Here is a tiny trained network, its code and every weight. The questions are about switching its units off for an input and a class, where a switched-off unit gives its printed mean instead of its output.

import numpy as np


def w(rows, s, z=0):
    codes = np.array(rows[::2]) - 128.0
    scale = np.full(codes.shape[1], s)
    scale[-1] = z or s
    return codes * scale


def norm(h):
    return h / np.sqrt((h * h).mean(-1, keepdims=True) + 1e-5)


def f(y):
    return np.maximum(y, 0)


def log_softmax(a):
    a = a - a.max(-1, keepdims=True)
    return a - np.log(np.exp(a).sum(-1, keepdims=True))


def net(x, mask):
    res = np.array(x, float).reshape(1, 8) / 4 @ E
    u = 0
    for l in range(3):
        y = f(norm(res) @ A[l][:, :-1].T + A[l][:, -1])
        res = res + np.where(mask[u : u + 7], y, B[l][:, -1]) @ B[l][:, :-1]
        u += 7
    return log_softmax(norm(res)[-1] @ U[:, :-1].T + U[:, -1])


A, B = {}, {}
E = w([
[181,81,158,162,170,156,128,192,139,121],'x0',
[104,2,141,46,176,72,86,166,108,148],'x1',
[167,80,108,184,91,145,199,153,176,99],'x2',
[84,104,116,206,130,117,130,61,140,137],'x3',
[141,123,98,64,75,57,146,139,62,126],'x4',
[179,110,164,109,40,142,55,98,194,124],'x5',
[177,133,101,127,160,154,72,157,121,47],'x6',
[87,141,237,137,164,122,160,76,153,51],'x7',
],0.0074)
A[0] = w([
[71,246,127,151,134,15,161,86,155,109,92],'0.n1',
[160,193,95,102,92,136,147,228,145,124,1],'0.n2',
[87,110,174,122,92,157,114,51,129,163,136],'0.n3',
[131,100,108,2,135,130,140,121,44,103,116],'0.n4',
[93,145,206,116,125,148,156,201,118,87,142],'0.n5',
[143,72,186,111,71,220,102,128,153,115,118],'0.n6',
[95,175,164,169,69,108,155,107,190,130,128],'0.n7',
],0.0062,0.003)
B[0] = w([
[93,109,70,110,203,113,119,156,123,109,252],'0.n1',
[148,151,187,47,84,160,202,255,143,227,178],'0.n2',
[83,190,196,127,113,61,120,142,143,148,218],'0.n3',
[185,141,177,243,104,137,146,102,96,140,244],'0.n4',
[145,85,137,87,130,164,98,53,121,142,202],'0.n5',
[103,187,121,108,150,118,153,100,85,147,211],'0.n6',
[159,38,152,184,163,125,106,170,169,158,239],'0.n7',
],0.0088,0.0039)
A[1] = w([
[123,157,110,118,105,84,121,176,166,139,138],'1.n1',
[58,145,98,105,139,132,147,125,94,103,104],'1.n2',
[88,103,43,130,2,94,48,83,143,187,4],'1.n3',
[76,122,159,101,114,68,93,77,139,85,180],'1.n4',
[143,141,182,74,135,151,106,120,190,45,71],'1.n5',
[159,76,110,127,185,146,80,110,91,153,42],'1.n6',
[120,86,123,141,108,112,55,122,114,173,253],'1.n7',
],0.0088,0.0032)
B[1] = w([
[192,160,107,119,159,131,107,96,124,186,176],'1.n1',
[144,177,63,154,163,118,184,99,109,80,174],'1.n2',
[245,79,92,197,129,28,122,1,191,239,206],'1.n3',
[125,118,158,116,136,173,161,108,85,190,238],'1.n4',
[142,84,169,101,92,196,35,43,65,102,202],'1.n5',
[65,87,85,141,153,152,135,169,151,87,182],'1.n6',
[114,99,102,66,155,58,179,129,215,178,253],'1.n7',
],0.0098,0.005)
A[2] = w([
[120,97,133,189,127,164,129,157,167,150,5],'2.n1',
[189,150,93,106,115,84,119,115,156,148,39],'2.n2',
[82,121,177,167,111,122,169,105,133,136,224],'2.n3',
[127,109,178,163,109,131,155,146,126,150,164],'2.n4',
[128,86,100,107,144,170,108,247,127,139,143],'2.n5',
[99,132,113,100,119,89,122,184,90,154,146],'2.n6',
[184,159,91,79,74,185,140,176,115,150,65],'2.n7',
],0.012,0.0023)
B[2] = w([
[105,171,158,210,63,30,9,168,186,65,202],'2.n1',
[141,100,170,177,104,129,186,82,125,212,235],'2.n2',
[145,202,52,126,56,132,111,180,118,77,254],'2.n3',
[131,172,120,89,62,125,103,137,119,82,211],'2.n4',
[118,102,136,52,233,127,93,212,164,144,237],'2.n5',
[145,99,79,157,96,198,126,137,168,28,197],'2.n6',
[226,199,163,167,144,255,222,216,102,215,223],'2.n7',
],0.0082,0.0056)
U = w([
[146,87,88,49,42,71,213,156,28,84,3],'0',
[235,190,131,123,130,226,169,239,119,202,147],'1',
[39,187,233,15,82,98,94,95,123,192,48],'2',
[48,210,14,163,233,121,178,98,65,95,108],'3',
[185,90,92,161,98,48,154,41,166,253,218],'4',
[102,44,88,79,235,106,68,222,161,108,153],'5',
[112,202,130,228,38,95,85,153,207,55,103],'6',
[179,80,177,97,113,242,56,41,68,46,201],'7',
],0.015,0.0028)

Each question gives the input, the list of numbers given to net, and the class t.
The units are the neurons (one row each of A and B). Each row of codes is followed by its name. A weight is (code - 128) times the scale printed after its matrix; where a second scale follows, it is the last column's (A, B and U).
mask holds one flag per neuron, layer by layer. A switched-off neuron (its flag False) gives its mean, the last column of its row in B, instead of its output. The means were averaged over made-up inputs and are rounded, as every weight is.
A unit's drop is (log p(t) with every unit on - log p(t) with that unit switched off) / (log p(t) with every unit on - log p(t) with every unit switched off).
The circuit of an input: a set's keep is (log p(t) with only the set's units on - log p(t) with every unit switched off) / (log p(t) with every unit on - log p(t) with every unit switched off). Starting from the 12 units with the biggest drops (on a tie, the unit counted first), units are removed one at a time, each time the one whose removal leaves the highest keep (on an exact tie, the one counted first), for as long as the keep stays at least 0.8.
circuit, biggest first: the units of the circuit, biggest drop first
most important unit: the unit with the biggest drop
top k neurons: the k neurons with the biggest drops, biggest first
k most important neurons of layer l: the k neurons of layer l with the biggest drops, biggest first
drop when u is switched off: that unit's drop, to one decimal
input [0,5,1,3,7,1,2,6], class 0: circuit, biggest first => [0.n4; 2.n3; 1.n3]
input [1,-7,3,-8,-6,2,-7,7], class 6: most important unit => 0.n7
input [0,2,2,1,7,3,-1,3], class 0: 2 most important neurons of layer 2 => [2.n3; 2.n4]
input [-4,5,6,-2,3,-3,-7,0], class 0: top 2 neurons => [0.n4; 1.n3]
input [8,-7,-4,1,-6,5,1,4], class 7: 2 most important neurons of layer 1 => [1.n5; 1.n7]
input [8,0,-6,-5,1,-3,-4,3], class 5: top 2 neurons => [1.n6; 0.n5]
input [-8,2,7,6,0,6,-2,8], class 6: top 2 neurons => [2.n3; 0.n7]
input [-6,3,6,0,-6,8,-4,4], class 2: 2 most important neurons of layer 0 => [0.n4; 0.n3]
input [-1,2,-6,-6,-7,2,-1,-3], class 5: top 2 neurons => [1.n3; 0.n2]
input [0,-5,7,6,-2,-8,6,-1], class 6: top 2 neurons => [2.n1; 0.n6]
input [0,-1,1,8,-3,-7,-8,3], class 3: 3 most important neurons of layer 0 => [0.n1; 0.n4; 0.n2]
input [-1,5,-3,-2,-8,-5,5,5], class 7: top 3 neurons => [1.n5; 0.n7; 0.n1]
input [7,-5,2,-2,-8,8,-7,-6], class 6: top 2 neurons => [2.n1; 1.n4]
input [5,-4,-1,8,-4,-3,-2,-8], class 6: top 3 neurons => [2.n1; 0.n5; 1.n1]
input [-5,3,-4,-6,-6,-5,5,-4], class 5: most important unit => 1.n6
input [6,4,-4,0,-5,7,-5,6], class 2: top 2 neurons => [0.n3; 0.n6]
input [6,4,-3,-3,7,-8,-3,6], class 0: drop when 2.n5 is switched off => 0.1
input [-8,4,-1,-3,5,5,8,7], class 7: drop when 1.n5 is switched off => 0.3
input [-2,8,8,-5,0,0,-3,5], class 0: drop when 0.n4 is switched off => 0.2
input [5,-6,2,4,-1,-7,-8,-3], class 6: drop when 1.n6 is switched off => 0.0
input [-1,8,-7,5,-3,2,2,-6], class 4: circuit, biggest first => [1.n3]
